[ 45 -14  -7  -8  21  -4  -4   0 -22  11 -19  40  -3 -21 -25  40  23  16
  -3  29  27 -14]
q839 q800
[ 10   8 -59 -24   3 -15  54  21 -38  35 -31  61  38  -7 -41  36  88  15
   6 -33  35 -18]
q972 q279
[ 18  -8  -5   2  10  -3  18   0 -19   5  -5  27  17  -6  -6  19  18  12
   9  -2  21 -14]
q839 q567
[  1  -8 -33  -4  17  12  29  -1 -21  24 -20  25  14  -4 -29  23  27   4
   9  -9   6 -30]
q972 q491
[ 37   7 -51 -12  15 -14  48   7 -40  42  -8  25  19 -19 -23  23  41   3
 -15 -22  17  -8]
q972 q67
[-11  -8 -48 -21   8   2  65  -8 -15  41 -27  29   6  -9 -27  52  46   8
  16   5  30 -22]
q972 q67
[ 37 -21  -7  -8   6   8  -1   0 -21  33 -10  26   0 -20 -28  31  11  15
 -17  -2  10 -42]
q839 q800
[ 18 -16 -40 -13   2 -11  31 -13  -5  11  -6  24 -14 -14 -15   5  46   0
  -3  -7  21 -13]
q972 q279
[ 34   2 -54   5  25 -12  50 -21 -18  34 -20  30  24  -6 -13  38  45   4
  20  -3  29 -18]
q972 q279
[ 11   4 -48 -10   7  12  24  -8  -1  14 -24  43   2   5 -11  24  34   9
  36  -7  -3 -26]
q972 q491
[  5  34 -43  41  15 -30  32   0 -22  44   1  10  32 -30 -30   7  59   1
  19 -44   5   9]
q972 q67
[ 24  -5 -44   9   2 -24  33   5  -9  15  -9  42  18 -19 -28  23  42   9
  10 -19  20 -28]
q972 q279
[ 49 -20 -14  -3   3 -12  11 -12  -7  30  -5  49   0 -26 -29  -3  19  21
 -37   0   7 -26]
q839 q923
[ 37   0 -11  24  -2  -6  -5  -4  -9  25 -26  31   5 -40 -28  30  11  20
 -10  13  23 -30]
q839 q800
[  2 -20 -55 -54  20  14  32  -9 -11  31 -52  41  15  10  -2  41  76 -11
  -1   2  11  -6]
q972 q491
[-15  15 -44 -17   1  -9  44 -16 -23  40 -24  15  -5 -13 -10  34  55  10
  19 -11  34  12]
q972 q67
[ 49   8 -41  20  20  -4  14   9 -12   2  -9  24  28   9 -29 -45  47  12
 -27 -33  11   0]
q972 q279
[ 39 -14 -30  10  -6 -16  26   5  12  36   3  27   1 -36 -12  12  -3   3
 -16  10  12 -17]
q839 q923
[ 50 -22  -7   1  20   7  17   0 -19  17   2  52  -2   1 -33  11  13  27
  -3  -7  14 -33]
q839 q923
[ 28   3 -47 -27  19  -6  37  -7 -33  10 -20  22  18   9 -35  20  54  16
  -3 -18  39 -25]
q972 q279
[ 40  13 -41 -13  10  -4  36  -5 -17 -12 -13  16   5  15 -17  23  25   7
  27  -6  41 -26]
q972 q279
[ 24   6 -45 -15  12  -9  23  -8 -18  16 -22  25  16  -5 -18  17  45  -2
  18 -19   1 -26]
q972 q491
[ 29  -4   9  13  14   3  13  12 -45  13  -4  38   8 -23 -15  30   7  23
  -5   9  36 -22]
q839 q567

[-10  10  14  -2  38   2 -64 -15 -10 -12   8  -2 -20  12  14   5  -3  -3
  -7   1 -14 107]
Q858 q147
[-13  23  18  -6  28   1 -71 -16  -6 -24   8  -5 -30  16  10  11   0  -4
  -9   1  -2 115]
Q858 q806
[-16  37  10  -1  37   4 -92 -40  -1   8   0  -1  -3  16   4  -9   2 -10
 -14   4 -19  75]
q226 Q133
[  2   7  28   8  57 -14 -42  -2   2 -21   7  19  -2   9  -2   2  -3   0
   9   5  -2   1]
q226 Q133
[  8  10  -6  -2  27  -6 -42 -13   2 -18  11  -1 -19  22   0  14   3 -11
  -3   7  -2  61]
Q858 q147
[ -8  21  12   2  45   6 -62 -43   0  -9   4   9   1  12   5  -5   5   2
  -6  -5  -8  25]
q226 Q133
[-10   0  43  -8  16  15 -23  16  -5   3  -8  -8   6  -7  -3 -54   5  -4
 -25  13  -4  -3]
q179 q119
[ -2 -16  34 -12  15   5 -24  11 -13  -6 -20  -3 -13  -7  10 -37   7   3
 -20  11  -5  -1]
q179 q119
[ -1   5  13   6  61 -13 -55 -18   4   4   6  11   9  28  -6  -5  -4  -4
   6   2  -6  15]
q226 Q133
[  2 -17   2 -21 -50  12  60  21  -8   4  -8  -9 -11 -25   4 -24   8   3
 -27  16   6 -29]
q179 q119
[ -8  18  17  -8  56  -6 -58   0 -13 -31   9   7 -17  18   7   3  -3  -8
   1   0 -12  58]
Q858 q806
[-13   2  71  -5  56  20 -63  15 -19   6 -16  -2  -6  -3  22 -56  26   3
 -18  14 -12  33]
q179 q119
[ 14  -9 -11   7  -5 -24  27   3  -6 -21  10   0  -7   1  17  27  -3   9
  -2   8  -7 -16]
q686 q960
[-17  18  22 -11  24   5 -87 -41  -1 -11  -1  -8 -25  10  18  -4   5  -4
 -18   2 -17 121]
Q858 q147
[-19  -9   0 -11   8   6 -54 -21   1  -3   6 -44 -21   9  -1   1  20 -12
 -19   2  -4  99]
Q858 q806
